Below is a small trained network, with its code and all its weights. Each question gives an input and a class and asks what happens when units are switched off, that is, made to give their printed mean instead of their output.

import numpy as np


def w(rows, s, z=0):
    codes = np.array(rows[::2]) - 128.0
    scale = np.full(codes.shape[1], s)
    scale[-1] = z or s
    return codes * scale


def norm(h):
    return h / np.sqrt((h * h).mean(-1, keepdims=True) + 1e-5)


def f(y):
    return y / 2 * (1 + np.tanh(0.7978845608 * (y + 0.044715 * y**3)))


def log_softmax(a):
    a = a - a.max(-1, keepdims=True)
    return a - np.log(np.exp(a).sum(-1, keepdims=True))


def net(x, mask):
    res = np.array(x, float).reshape(1, 4) / 4 @ E
    u = 0
    for l in range(4):
        y = f(norm(res) @ A[l][:, :-1].T + A[l][:, -1])
        res = res + np.where(mask[u : u + 7], y, B[l][:, -1]) @ B[l][:, :-1]
        u += 7
    return log_softmax(norm(res)[-1] @ U[:, :-1].T + U[:, -1])


A, B = {}, {}
E = w([
[179,4,119],'x0',
[103,145,106],'x1',
[208,144,115],'x2',
[173,153,230],'x3',
],0.0028)
A[0] = w([
[143,137,101,88],'0.n0',
[91,36,96,19],'0.n1',
[72,101,49,60],'0.n2',
[81,73,193,238],'0.n3',
[254,204,187,116],'0.n4',
[113,166,87,11],'0.n5',
[236,114,128,1],'0.n6',
],0.0046,0.00071)
B[0] = w([
[172,158,188,119],'0.n0',
[94,122,100,168],'0.n1',
[198,90,46,184],'0.n2',
[67,113,162,192],'0.n3',
[103,55,187,248],'0.n4',
[194,205,93,127],'0.n5',
[253,216,200,139],'0.n6',
],0.004,0.0014)
A[1] = w([
[156,206,137,127],'1.n0',
[110,60,72,248],'1.n1',
[117,100,118,154],'1.n2',
[63,191,100,27],'1.n3',
[85,88,170,119],'1.n4',
[151,181,187,109],'1.n5',
[2,167,123,143],'1.n6',
],0.0058,0.0011)
B[1] = w([
[131,75,13,156],'1.n0',
[119,181,160,215],'1.n1',
[139,72,225,143],'1.n2',
[209,195,119,172],'1.n3',
[48,208,120,158],'1.n4',
[223,91,34,171],'1.n5',
[214,84,253,255],'1.n6',
],0.0031,0.0022)
A[2] = w([
[139,230,178,109],'2.n0',
[97,105,186,120],'2.n1',
[120,113,39,109],'2.n2',
[142,134,35,127],'2.n3',
[162,140,190,175],'2.n4',
[90,15,21,4],'2.n5',
[134,254,174,173],'2.n6',
],0.0071,0.0029)
B[2] = w([
[87,121,66,204],'2.n0',
[140,191,117,164],'2.n1',
[15,189,208,152],'2.n2',
[78,255,210,162],'2.n3',
[136,111,116,204],'2.n4',
[32,74,140,184],'2.n5',
[132,92,71,253],'2.n6',
],0.0053,0.0034)
A[3] = w([
[152,178,109,208],'3.n0',
[57,249,145,116],'3.n1',
[74,92,135,50],'3.n2',
[121,181,99,254],'3.n3',
[71,81,209,227],'3.n4',
[142,117,78,102],'3.n5',
[91,107,2,250],'3.n6',
],0.0063,0.0013)
B[3] = w([
[88,128,52,149],'3.n0',
[179,120,29,208],'3.n1',
[135,182,253,150],'3.n2',
[110,77,27,174],'3.n3',
[186,246,146,235],'3.n4',
[64,80,160,138],'3.n5',
[99,20,134,255],'3.n6',
],0.0044,0.0029)
U = w([
[178,182,207,174],'0',
[11,113,213,144],'1',
[110,10,55,161],'2',
[111,165,71,181],'3',
[132,183,97,84],'4',
[114,118,132,48],'5',
[252,40,168,171],'6',
[137,113,140,3],'7',
],0.012,0.0071)

Each question gives the input, the list of numbers given to net, and the class t.
The units are the neurons (one row each of A and B). Each row of codes is followed by its name. A weight is (code - 128) times the scale printed after its matrix; where a second scale follows, it is the last column's (A, B and U).
mask holds one flag per neuron, layer by layer. A switched-off neuron (its flag False) gives its mean, the last column of its row in B, instead of its output. The means were averaged over made-up inputs and are rounded, as every weight is.
A unit's drop is (log p(t) with every unit on - log p(t) with that unit switched off) / (log p(t) with every unit on - log p(t) with every unit switched off).
The circuit of an input: a set's keep is (log p(t) with only the set's units on - log p(t) with every unit switched off) / (log p(t) with every unit on - log p(t) with every unit switched off). Starting from the 12 units with the biggest drops (on a tie, the unit counted first), units are removed one at a time, each time the one whose removal leaves the highest keep (on an exact tie, the one counted first), for as long as the keep stays at least 0.8.
circuit, biggest first: the units of the circuit, biggest drop first
k most important neurons: the k neurons with the biggest drops, biggest first
top k neurons in layer l: the k neurons of layer l with the biggest drops, biggest first
drop when u is switched off: that unit's drop, to one decimal
input [6,1,-7,8], class 0: circuit, biggest first -> (3.n4 3.n6)
input [1,0,1,-6], class 1: circuit, biggest first -> (2.n2)
input [-4,5,-8,5], class 2: circuit, biggest first -> (2.n6 2.n2 2.n3)
input [1,-4,-5,-3], class 1: 3 most important neurons -> (0.n2 0.n6 2.n5)
input [1,-4,3,-3], class 4: circuit, biggest first -> (1.n6 2.n3)
input [4,2,-1,-1], class 1: 2 most important neurons -> (1.n6 2.n5)
input [-5,-7,8,3], class 6: 2 most important neurons -> (0.n4 1.n5)
input [-3,-5,-7,5], class 0: 2 most important neurons -> (1.n6 2.n3)
input [8,-3,-3,-2], class 1: top 2 neurons in layer 2 -> (2.n5 2.n6)
input [8,-7,-6,3], class 0: 2 most important neurons -> (2.n6 3.n4)
input [2,8,8,-4], class 4: 3 most important neurons -> (2.n3 2.n2 2.n6)
input [6,-8,0,-6], class 1: 2 most important neurons -> (2.n5 1.n6)
input [8,0,-4,6], class 0: top 2 neurons in layer 3 -> (3.n6 3.n4)
input [-1,-3,3,-6], class 4: circuit, biggest first -> (2.n3)
input [3,0,-2,-2], class 1: 2 most important neurons -> (2.n5 0.n2)
input [-2,5,-5,8], class 0: 2 most important neurons -> (2.n3 1.n6)
input [5,8,-8,0], class 0: top 2 neurons in layer 3 -> (3.n4 3.n2)
input [7,-3,-1,-3], class 1: 2 most important neurons -> (1.n6 2.n5)
input [-6,-4,6,2], class 2: drop when 0.n4 is switched off -> 0.1
input [1,-7,-5,6], class 0: circuit, biggest first -> (3.n4)
input [-6,-6,-7,2], class 2: drop when 2.n6 is switched off -> 0.2
input [-3,-5,3,4], class 6: 2 most important neurons -> (0.n4 1.n1)
